Each row has a class, written after it.
[-148  263   74   71    5 -307  372  249 -202  -66   30  234  131  132
 -332 -252  242  126  -45  -16   61 -423 -280 -424 -377  496 -519 -101
 -350    6  103   73  -99 -391 -217   38  -61  -64  -62   17 -253  156]  lases
[ -41  -50   22 -115  140  -27   71  -14   82   24  -39   93 -104 -174
   21  -67  168   -1  -92  -32   -1  329   57  -58 -204   88   -5  216
   10   89   50 -129 -138  227  219 -131 -341  285 -300  -62   44    8]  vado
[-148 -209  117  -71   14  187  -56  -89  -11  108   18    6 -334 -316
  -25   51  261 -452   81    9  -48   37  324   22   34  -19  247  241
  -38   17  -45 -281  382  228   52 -144   83  334  -82  249   52   62]  zudu
[ 126   15  454   -5 -183  295 -175 -116  149  -64  -40 -267  -97 -162
 -325 -145  119  164 -431  274 -283 -122   -7  -58 -166   44 -162  137
  -41  166  -16   98   51  278  106   82  -63  258 -178  131  109   12]  zor
[-605 -308  124  -58  242 -119  128 -141 -522  687  585 -278 -262 -183
  420 -239 -160 -899   25 -103   42 -381  225  574  367   19   55 -356
 -198 -149  103 -136 -179   94  256 -266  202    7  713  183   50   52]  fakid
[ -51  145  140   95 -192  -16  185  187  -49   -6 -166   56 -246  -75
  108  270 -134   10 -159  -27 -194 -164  -72  -22 -250  -18  -43  307
  118  107 -230   14   48  374   25  136  298   64   82  227  164 -101]  Miri
[ -42  131  -12  123 -213  268  166  255  -16  -69   -2 -154  165  -74
   91  -78   -6  108  -79   45   -9 -104  336  167   69   48   13  -30
 -141 -153  -43  182   85  100  153  159  234  -90  319  218   82   49]  dabi
[-117  178  519  158  118  143 -312  -26 -184  378 -104  -11   21  -84
 -210  121  -86 -529 -190 -142  -73 -422 -482 -165 -250  -49 -318  -75
   -8  172   61 -249 -169  558  106  171   15  345 -563  189 -273  -84]  dabi
[-100 -163 -216  -90   26   -7 -124  113   -2   44   89  -49   13 -296
 -260 -150  333  225  265   -5  -89  170  253 -235   96  145  351  171
  -42  114    4 -132  -46  124   -3 -168  101  176 -114  -72  201   15]  Miri
[ 221   96  571 -278  -63  176   99  -24  -69   54  -58 -240  -25  -89
  175 -177 -195   37   87   71  -31  430    0  134  115   90 -171   34
   88   83  -32   29 -178  159   -4  111  130   73  128  239  -43 -116]  lis
[  11    1  -98   40  -92  136  -98  107   59   39  -81   85   37 -159
    0  116   66   -1   16   48 -114 -177   93 -145  258  -48  209   15
  -53   60   -1 -181  -14  -57  162  -44  -61  -90  107  -31  -45   49]  vado
[-219  -47  152 -136   55  175  -74  248  144  173   23  148 -167 -406
  125 -334  457   -6  -43   76 -277    6 -267  222  -15 -108  -34 -519
  -56 -292  171 -116 -442   86  223  -93 -333  309 -250 -130   59  261]  zor
[  21 -409  399 -137 -205  278 -133  -78 -122  -98  479   11 -516 -238
 -234   50 -257 -135 -115   69  -88   22 -186 -354 -218   30 -220  -40
   44   46  276  -60  161 -214   20  304 -234 -100  -56  473 -212   27]  lases
[ 346  145  101  256   16  -60 -113 -123   -1  -73 -647  -76   41  274
  140  157 -239   26  138 -225  108  108  153 -317 -147  -35  155 -258
  264 -277  122 -162  360  538  -27  450 -220 -358  579 -352   -6  202]  lases
[-127  260 -553  145  145 -190  178  -80 -131 -103  206   20  -17  -10
    2   65   53   73   40   76   71   -3 -127 -142 -271 -109  -14   29
  -36   90  -30  139 -175   67  -41  -56  140  206  -92    4  -22   -2]  zudu
[ -70  137   -6   37 -132  265 -183  214  116  160  -25   21   94 -112
   47  164  154   65  -62    2   31 -138   97  172   69  -68  266  254
   47  160 -139 -179  -65  -16   41   91   18  -73  121  -42  -26  -87]  Mulep
[ 250   87  179  -70 -193   32 -221  -70  -50 -143 -117   21  202  -54
 -160  102  -84   42 -192   18 -178  -42 -207 -104 -195  182 -516  -43
 -121   81  -60  -34 -129  -44 -154   -7  254    5 -123   26 -109 -135]  fakid
[-234  -10 -401   80   94 -115  367  -17  210   84   12   53   81 -115
  234  115 -304   99  142  -91  163 -150  356  148  -87   -9   12  573
  104 -148  -39 -155  279  132  127 -118  -59  176 -116   13  270 -203]  vado
[-142  565  548  -30 -455  195 -225  264 -452  323  498 -211  203    9
 -120  -27 -166 -456 -618  -13 -314 -286 -502   18  376   80 -743   39
 -152  211 -102 -140 -479 -115  635 -242 -124   86  329  379 -246  -61]  rigan
[  59  -91  238  -95 -281    8  -94  -52 -150 -123  -88  -41   64   22
  -49  -41  -83 -113 -284 -103   54 -149  -61  -96  -47  200 -400   39
   87   97 -100  -19  198 -125  -60  117  -16  -68 -198  264 -192  -37]  bel
[ 149 -107  292 -323 -188  -73 -351   86  130  240 -291  -67  141  -42
  -17   98 -121 -237  -55   41   48  -94   87  191  -61  150 -201  163
  -39  245 -122  -84 -145  219  -99   36  -48  226  -84   22   78  -97]  nin
[-210  -84  268   14   90 -450  246  -85  -96   23  227  164 -318  126
 -126  -62  156 -328  -30  113  398  -13 -557  198 -261 -230 -283 -284
  -89 -139  199  304  -72 -167  146   18 -148  419   86  181  241   88]  bel
[-135  103   54    3   18  155   10 -128 -161  123  -48  -87   59 -129
 -125 -326   64  -22 -136  -45  -21   74  242  -55  -77  180 -312  139
   44  124  -32 -204  202  179  185 -138   11  240 -191  206   58   36]  fakid
[ -46 -144 -340 -205  111 -413  222 -317  162  -44  228  273 -453 -582
  -65 -320  190  588  460   78 -271  604  195 -235 -221  207 -101  362
  130   36  162 -463 -215 -118 -396  123  116  -38   73  -79  247 -262]  Mulep
[-209  229 -213 -144   -2  159  188 -135 -169  160 -160   43  191   -5
  280 -162 -105   -9  110 -184  111  298   60  -18  -44  442 -284  180
   77   99  114  -82 -360   -9  -78 -201   25 -374   97  113  -99   68]  lases
[ -33 -102  -44  -12 -125   83  -22   75   77  107  -26 -216   25 -208
  215  -46  -53  -88  -82   47  -72  282   75  107  198   12  120  234
   66   31 -113  -27   35  206  164  -31 -108  232   14  153  -47  -36]  nifu
[ -67  -66  279  150  118 -127  282   99  -34    9  -71  -85 -274 -185
  -42 -142  210  -24   69  103   16  178 -377  -64 -181  -52  134 -150
  -25  110   25  -88 -169  228  119   18 -275  221  -77  145 -161  122]  dabi
[ 198  131 -120  355 -145  180 -199 -281  -32  279 -266 -531   81   48
   60 -133 -179  329 -140  -56 -110 -325  753 -213  -99 -185 -286 -352
   19  160  -52 -321  183   92   -7  420 -171  -81  -13  256   -9  -16]  dabi
[ 194   74  155  -10 -136   77   16   33  -44 -104 -105    9   44   -9
  129   79 -137    1 -178  -46   68 -162 -439  -19  -83  112 -265  -27
  126  102  -24   51   45  -25  -84  181   20 -313  196  113  -42  -13]  nifu
[ 291 -159  168  188   48 -157  -44 -283  -55  -93 -202 -217  -42  -79
   39 -139 -187  133   31  -37   32   34  209 -318 -167  126 -318   82
   23  120 -128  -61   51  221 -217  209 -160   14   -1  117   16 -115]  rigan
[  47 -154  283 -130 -347  188 -460  201   -4  501 -226  201  151  260
 -163  195   92 -269 -309    1 -159 -440  285    2  214  153  223  -33
  -94  162  -47  -19  -91  146  173  182 -146  -48  219 -163  124   39]  dabi
[ -34  302 -583    2  271 -113 -404  103  219 -286   10   46   65 -252
  -54  138  302  215  -49 -123  -58 -185 -842 -632 -208   71 -247   24
  201   31   60  296  -24  -46 -131  -82   89  249 -217 -111  267  202]  fakid
[ -94   31  -73  -91 -192  138  137 -203  -71  359   44 -103   -3  277
 -127    1 -118 -172 -110   -7   48  230  253  -92   89  199 -471   90
 -208  176  -80  -89 -213 -396 -321 -131   16 -325  114  121 -293   40]  vado
[-212   26 -140   -8  158 -143 -261   44   -4 -139  265  338  259 -193
 -112 -404  174  163   29  108    3  322 -460 -180  176  -43 -183  -74
  -67  -72   32   41   -9 -324  -95  -99  387   81    6    5   51  -19]  nin
[  87  -15   30  -61  -14 -116  -75   37  270 -170 -210  134  -88 -416
  133  163  211   57  -35 -108 -119  -34 -190   16 -229  108  133   -3
   45   -5  -47 -220 -230  147  -50   96 -300  106 -142  -86    3    1]  rigan
[  92   89 -352  115 -225  395  500 -125  454 -301  -24 -112  347  -18
  132 -145 -110  300  151  -32  577   64  -88  -10  -33  328 -490  178
  219  -75  -10  161 -166 -194 -271  186   45 -327   50  394 -353 -113]  Mulep
[ -31  -17 -174   28   44 -158 -144   18  131 -123   -5   32  -59 -314
   28  -73  -11  252  190   -8 -143  310 -151  -11  -95 -148  145  233
   97   14  -73 -147   64  190  -19  -41   53   74  -15 -230  181 -100]  fakid
[ 104 -167  -43  251   25 -410  167  -74  122 -295 -195 -208 -206 -287
  175   69  229  174  234  -50  169   77 -489  -98 -338  -80  111 -311
  -79  -26   10   66 -232 -106 -168  217 -194   29  176  -71 -140  -10]  fakid
[ 165 -125 -143 -161  -15   20 -229  -51  116 -279  435 -116  297 -235
 -263 -252 -221  450    3  305   89  527 -298 -125   91 -123 -280   41
   73  -46   44  239  163 -331  -21   11  168  302   42   42  228  -76]  nifu
[-109 -308  183  -59  -65  -20  -72  -30  -63  -19  -37   35 -279 -388
 -167  -53  226 -111   34 -140 -112 -166  -40 -190 -246  156   -1 -237
   61   -4   85 -233   19  100   66  108 -166  206 -152   51   -6  112]  zudu
[ -88 -194  -10 -152    2   -9  -46  253  145   32  193 -187  -57 -227
   53 -305   71  348  141  -28  -89  329  476   49  235  -95   90  319
  146  153  -84 -169   66  -52   50   22   93 -119  -15 -196   14 -114]  Mulep
[-268  353 -715  149  168   89   20 -135  145  128 -282  108   59 -104
  176   86  352   86  183 -226 -411 -287  587 -232   64  177  814 -116
  -68  -25 -108 -547   72  127  213 -276  233  176   -8   94  -63   61]  rigan
[ 291  -95  423   42 -213  364 -348   25   61  373 -184  -19  174  200
  -21  100 -383 -453  -68  -58 -199  -76  166 -153    8  108 -365   -1
  -51   65   16 -159  410  275 -110  218  120  -40 -246  181 -233   -4]  bel
[ -20  -63 -268  324  178  239 -144 -123    8  257   19 -424  -71  -63
  172  -94    2  -62  -58 -106 -187  -36  366 -167    2  211 -107  219
   56  210  -34  -21   27  456  -16  -61  178   33   15  275   -6  -65]  nin
[-439  302 -265  268  335 -384 -130  135  -17   10  192  -82  154  -76
  204   85   19 -215  133  -68  176   -7 -768   93 -253 -309    8   23
 -112   16  -37  145 -178  158   73 -219  420  310 -100   95   37 -105]  vado
[ 222   21  612  107   -4   12  290  -42 -211   44   67  -90  -69  351
 -226  -74 -267 -263   70  208  210    2 -177 -141  -29   27 -403 -121
 -125  141  -95  188  -46   72 -222  156  205  -90  175  263 -334  -27]  vado
[-380   -5   59   59   56 -409 -137  390    7  -67  215  -64   43   -4
  -55 -262  -69  245  298   87 -115   51 -226  165  326  -84  233  184
   78  -74  -74  174 -288   20  219 -250  -79  161   91 -155  151  -84]  bel
[ -13  -90 -438  232   12  -39  -45 -109    1  -96  -37   -5   10 -200
    2   77   72  -40   35 -218  134  146   31 -113 -311   56 -190 -385
  -13 -161  141 -185  -31  -33  -92  148 -144 -139  149  -24 -125  158]  Mulep
[-142 -182   13   59  -30 -322  359   67   28 -187  -32   92 -177 -282
   48   54  219  -79   11 -120  125   77 -353    5 -178   69  -62  -79
   43  -34   71   37 -181  -42   86   -5 -272  114 -101  -35  -33   84]  zudu
[-106   24   91  -50 -258  -65  -31  209   -6  135  205  152 -123   88
  -80  276  126 -168  -37   34  -27 -512  249   25  110 -183  253 -101
 -212  -19   21 -237  -91 -201   57  -74 -235 -170  157    9  -65   69]  lases
[  78 -575  318 -118 -435   95   51  246 -226   37  -57  307  -82   16
 -298  305  -54 -360 -187   21 -169 -653  644   17  199   12  747  -52
 -262   19  -35    5  285  111  225  102 -430 -183 -132 -367 -117  183]  lis
[-109   18   60  -40  131 -367  226  177 -139   24   56  -10  -87   30
  -76   50 -124   42   68  164   29  696 -256   78  -42 -125  143  397
 -130  105    0   82   34  -14   10 -164  114  130  118 -122  116  -36]  Mulep
[  29  -14  312  -21 -219  238   72   19 -105   96 -151 -110   63   59
  126   15 -194  -67  109   32  222  -36   67  121 -119   34 -190   18
    4  200 -179   13 -121   -4 -118  115  234 -129  127  262 -190  -91]  fakid
[-116  -98 -166 -131   78 -217   31  227   51    1  -75 -159  -35  100
  124   25  263  135   64   20  232  363 -517   91  280 -174  155  408
 -145    3   -1  227 -136 -337  -87 -425 -131  -84   36 -242  201   -6]  nin
[  63  -20 -289   -9   16   30 -177  186  163  -50   58  -90  129  -71
   96  -36   60  139   69  -61  122  418   73  137  -96 -154  213  341
  -82   42  -33  146   67  233    3   36   38   13 -106 -174  213 -115]  Mulep
[-301 -139  -95 -166 -100  -73  473  191   71  -71  480  181   49 -337
  228   92  199 -224  282  271   91 -258 -106  242  242   52  194   42
 -235 -190   22  436 -439 -287  -59 -335  184  269  -91  307  129   35]  zor
[-119   73 -489  203  129  -98   -4  -32  193  -91  183  199  -25 -151
   19  -49  116  112  443  220   64  125 -337 -136  -50 -177  356   52
 -219 -111   28   31   41 -223 -223    5   84  196  -29  102  -73  -57]  fakid
[-103  -66 -129  166  341 -540  262  -63 -105  -13   84  137 -288   16
  -87 -107  296 -285  188 -102   72   10 -148  120 -379  210   88 -407
 -281 -260   96  138  105 -191  -29  -13 -338  418  224   -4  214  170]  Mulep
[-128  -23  -25   56  -39    6   58  -37  -59  210   63 -114   21 -114
  -36 -177  134 -119 -152    2   35  -26  -13   30   23   78   -1  -49
 -139   33   53   -9   24  129  150  -14  -73  210  -17  193  110   43]  fakid
[ 196  -85 -285 -223 -159 -433  274   55    7   57  -74  276 -136   95
  167   85  232  109  210  126  -25  201   90   59   71  237  -18  191
 -162   71  -21    0 -657  -90 -500 -108 -188 -302   23 -187 -110 -119]  lases
[-137  -48  144  340  173 -116  -12   51  173  292 -152  -28  111 -178
   38 -105    6  -26  185  -63   16  -49 -321  -90 -234  146   80 -288
  -34   47   51 -233 -228  185 -133  242 -191   73   48 -105 -277   76]  bel
[  61  -59  174  -92 -256  -43 -145  173   16  -37    0  -52   -5  -64
 -126  234  106  -69  -33   19  -56   27  278    9  235  -61  325  377
  -50  123 -184  -98  101  -26  167  -75 -200   68  167 -102   40  -68]  dabi
[ 299  -26  302 -186 -426  392   55  881   92  508  -46 -135  168  -65
 -534  629 -271  200  -60  567  -94 -788  261  -61  407  191  343  189
 -675  262  -61 -204 -455 -240 -786  392 -307 -567  203  -43 -381  168]  dabi
[  70  133   78  242   19 -180  112  -63  214 -108  -65  294  108  -20
  -16 -118   66  247  160  118  -31   87 -170   12  159   25 -311  270
  241  -27   48  -10  -70   66  -90 -123 -232 -213  -51 -129  267  -34]  vado
[ -87   28  384   31  150 -247   17  260  153  108  -85  -61  224  273
  213 -118 -305  310  155   79   52  472  -46   74  323  -53  203  395
   99   85 -131  254 -125   10  -90  130  196  -77  216 -172   -4 -235]  lis
[ -66   36 -100  228  -14   94   53  175   29  151   96  147   27 -197
  -96   65  240  -15  158  116  -34   -7  -90 -168  168   16  274   51
 -304   26  103 -155 -110 -135   22  -72 -216   49   74  102    4   73]  zudu
[ -53   27  -88   83  -49  108 -196 -112 -291  232  -50  -72  209  169
    3 -211  -58 -130  -52  -40   18   60   36 -215 -104  114 -110 -186
 -111  142  -64  -49   56    9   64  -69  104    6  137  122  -65   84]  Mulep
[  93 -280  146  165  208 -644 -208  116  283 -458  -99 -226  129 -492
   28 -280  159  407  525  142   92  452 -268 -162   41 -271  -26  294
  -30  -20  -67   63   22  146 -287  -84   97  224 -225 -285  158 -172]  nifu
[  95 -252 -233   15 -148  195  285 -133  -57   28   52 -352   -9  -10
   54  -94 -298  201   63  -73  117  -54  308  -31 -163   93   34  155
 -106   93 -148 -147  313 -277 -292  195   33 -382   80  -63 -341 -101]  rigan
[ 242  -36  280 -150 -159    9  295  136   11   52 -165 -208  -40   95
  -54   50 -227  212  -59  109  239   81  -58   22 -157  113 -366  270
  -79  142 -112  162 -249  -21 -142  177 -145   56   89   45  -24 -152]  nifu
[ -38  -58  172  -44 -199  213  120    1 -253  306 -167  102 -183 -155
 -150 -236  205  -33 -234   59 -439  211  600  149  168  188   31  -91
  125   86   65 -493 -130  469  367 -112 -277   74 -208   16  -99  131]  fakid
[ 351   -2  842 -139 -296   51  217 -161 -127  259 -381   78 -105   62
 -146 -112   37  -42   93  297  -45 -104  258   18  -53  -69 -270  -31
  -73  256 -158 -247 -252  121 -111  250   73  166  -94  -52 -280 -181]  nifu
[ -48 -470  268    1  -36 -222  194  222  150  -11  -67  237 -140 -176
   88 -183  183   57   91  -29 -140  -34 -175   27 -130  126   -8 -303
   34 -141  194  -80 -155    2  220   -2 -308   83 -182 -207  -81   84]  bel
[ 217  -44  121   22  -86  221  117  -67  136  285  -91  117 -238 -281
   30  -42  -87   63  218  164 -177 -144  563 -148  105  -38  260  342
    0  430 -120 -417   19  162   97  281 -106    3  112  -17 -104 -185]  Miri
[ -89 -172  123  120  125 -178  -53  149  253  106    0  -19  160 -125
  -98 -234  -49  285  328   88  -81  362  179  -57   52   27  292  301
   -8  169 -128   18  -11   87  -16   65  118  194   17 -271   60 -118]  rigan
[  48   -1 -166   11  -81  289   76   93  177  107  -80   50  162  -51
   29   94   72   25   39   24  136 -100  281  195  113  131  356  181
 -280   -2   42 -160 -139  -43   38  -29 -398 -111   49  -60  -51  -42]  zudu
[ -10   12   -2   59   48 -277  144   93   44  -55 -131  -36  -42    6
    1  -46  230   81 -132  -59   59  119 -203 -115 -136  -43 -114 -168
   68  -12   18    9  -64   44   53   27 -114   77    2 -157   -7  130]  Mulep
[  25  -89  -86 -120  186   86  -90   53   -1  -93  150 -298  134 -217
   38 -216 -283  276   39  104   14  715  343  -72  -13    9 -177   80
  -26  -52  -44  189   77  -91  -56  158  314  259  182  -73  -20    6]  bel
[ -51   83 -236  286  265 -316  341  -70   55  -41 -189 -318 -121 -224
  301   -7 -198  207   77 -259 -110  273  -24 -364 -384   74 -198   99
   52  -69  103   15   70  392   60  178   20  305 -211  160  145  -68]  zudu
[ -94  182   72   62  -30 -280   67  363 -239 -133   30  292  291  189
 -199   47 -357  169 -322  156  205  208 -349    9 -244 -254 -283 -130
 -170 -126  108  107  356 -296  182  246  149   88  105   32   91   53]  zor
[-267 -278  572 -295   60   81 -397  146 -753  -62  152 -559  183   -8
 -324 -269 -475 -384 -204 -345  434   96  486  186  501 -174 -412 -258
  220  -78  141 -230  365  -65  412  -67 -212 -159 -184   97 -224  178]  nin
[  -6  193  -23 -183 -158  330 -240 -330 -180   22   76  -26  190 -132
  186 -324  -44 -154   20   81 -103   50  -66  -32   34  194 -135 -114
   29   37   -1  -35 -152   46  132   28  254  195 -105  461 -197 -110]  rigan
[  78  -95 -149 -247   -4 -144 -198  -18   44 -167   46   47   95  -93
   20 -166   65  134  142  101  -87  373 -127  -81  196   14   48  113
    0  -61   19   64  -58  -56   -8 -161   77   63   26 -109  107  -69]  dabi
[ 136  -78 -105   75 -104 -119  -87 -179 -148   94 -197  -52  138   47
 -129   31 -245  -44  153   59  177  167  238 -150   -3   49 -107  116
 -191  228  -14 -154  117 -137 -270   81 -117 -210   46   59  -70  -16]  Miri
[-129   47  -91  114   -8 -165  -32  128   24   40   19  334  204 -103
  197 -128  -77 -116  114  150 -160  143 -251   -3  256   12  181  191
  -23  -93  -29  129  102  -26  137   66  229  176  137  -29    8  -91]  Mulep
[ 192 -250  326 -245 -285  517  -70  292   78  110   89 -385  -84 -183
   36 -149 -409  157  139  -31 -143  -15  626   46  132   -2  192  145
  104  355 -139 -155  139  148  154  188 -208 -316   56  -27 -207   15]  lis
[ 111 -247  586 -314   13  142  -84  199   32  338  171  -49 -174  191
  -57 -354  277   13  -13   47 -334  -67  726 -150  266   30  189  -20
  -54  244  130 -286  -98  303  375 -236 -192 -175  -17 -354  -29   75]  fakid
[  82 -115  221  422  332 -123  137   58  238  207  -19 -324   74 -261
   48 -315 -244  445  297  325 -303   69  -95 -471  144 -201   -3   -1
  -62  150  -22  -59   79  162  -88  223  356  361 -122  114  -83 -157]  dabi
[-500  163 -129 -393  -44   83  370  641 -365  257  214  116 -442 -154
  124  276  244 -253  688  -41  385 -421  732   32  291 -449  570  439
 -383  221  -39 -169 -487 -227    8 -228   86 -360   76 -107 -105   96]  zor
[ 126  188   38 -215 -171   19 -213 -206  -85   50 -120 -200  152  124
  110   79  -29 -203   65 -197  206 -126   90  134  -28   92 -171  -44
  151  109 -132 -106   63   -2  -80   82  276  -83  243   74  -62 -146]  fakid
[ -34 -310 -460   21 -262   19  107  -68   44 -100   16 -148   50  -43
   24  181  -72  -54  -85   11  176   98  372   52  218  184  326  117
  -60 -108  -71  268  122  -66  -20   80  -49  -48  307  214   93   29]  vado
[ 171   -5 -334   97 -163  334 -353    0  210  147 -296  337  347  267
 -473 -103  457  209 -628  113 -135 -184  782 -672  140  512 -575  296
 -244  127   47 -249  122   16 -133  -54 -104   82 -470  198 -169   46]  fakid
[-253  127  282 -186 -243  840  148  309  193  321 -136  -21  138 -484
  -57 -215  229  212 -107  109  -80  209  114   96  307  179  102  776
 -227  321 -161 -351   66 -260   17 -230   91 -192 -118   68  -96   22]  fakid
[  89   99  105   71  -48  107    4  -80 -120   99 -171   63   66   64
 -116 -136 -153   59  -27   56   77  326   29  -43 -206   51 -224   98
   11  193  -30 -174   58  199    1  107   -7  -50  -44  132  -52  -44]  vado
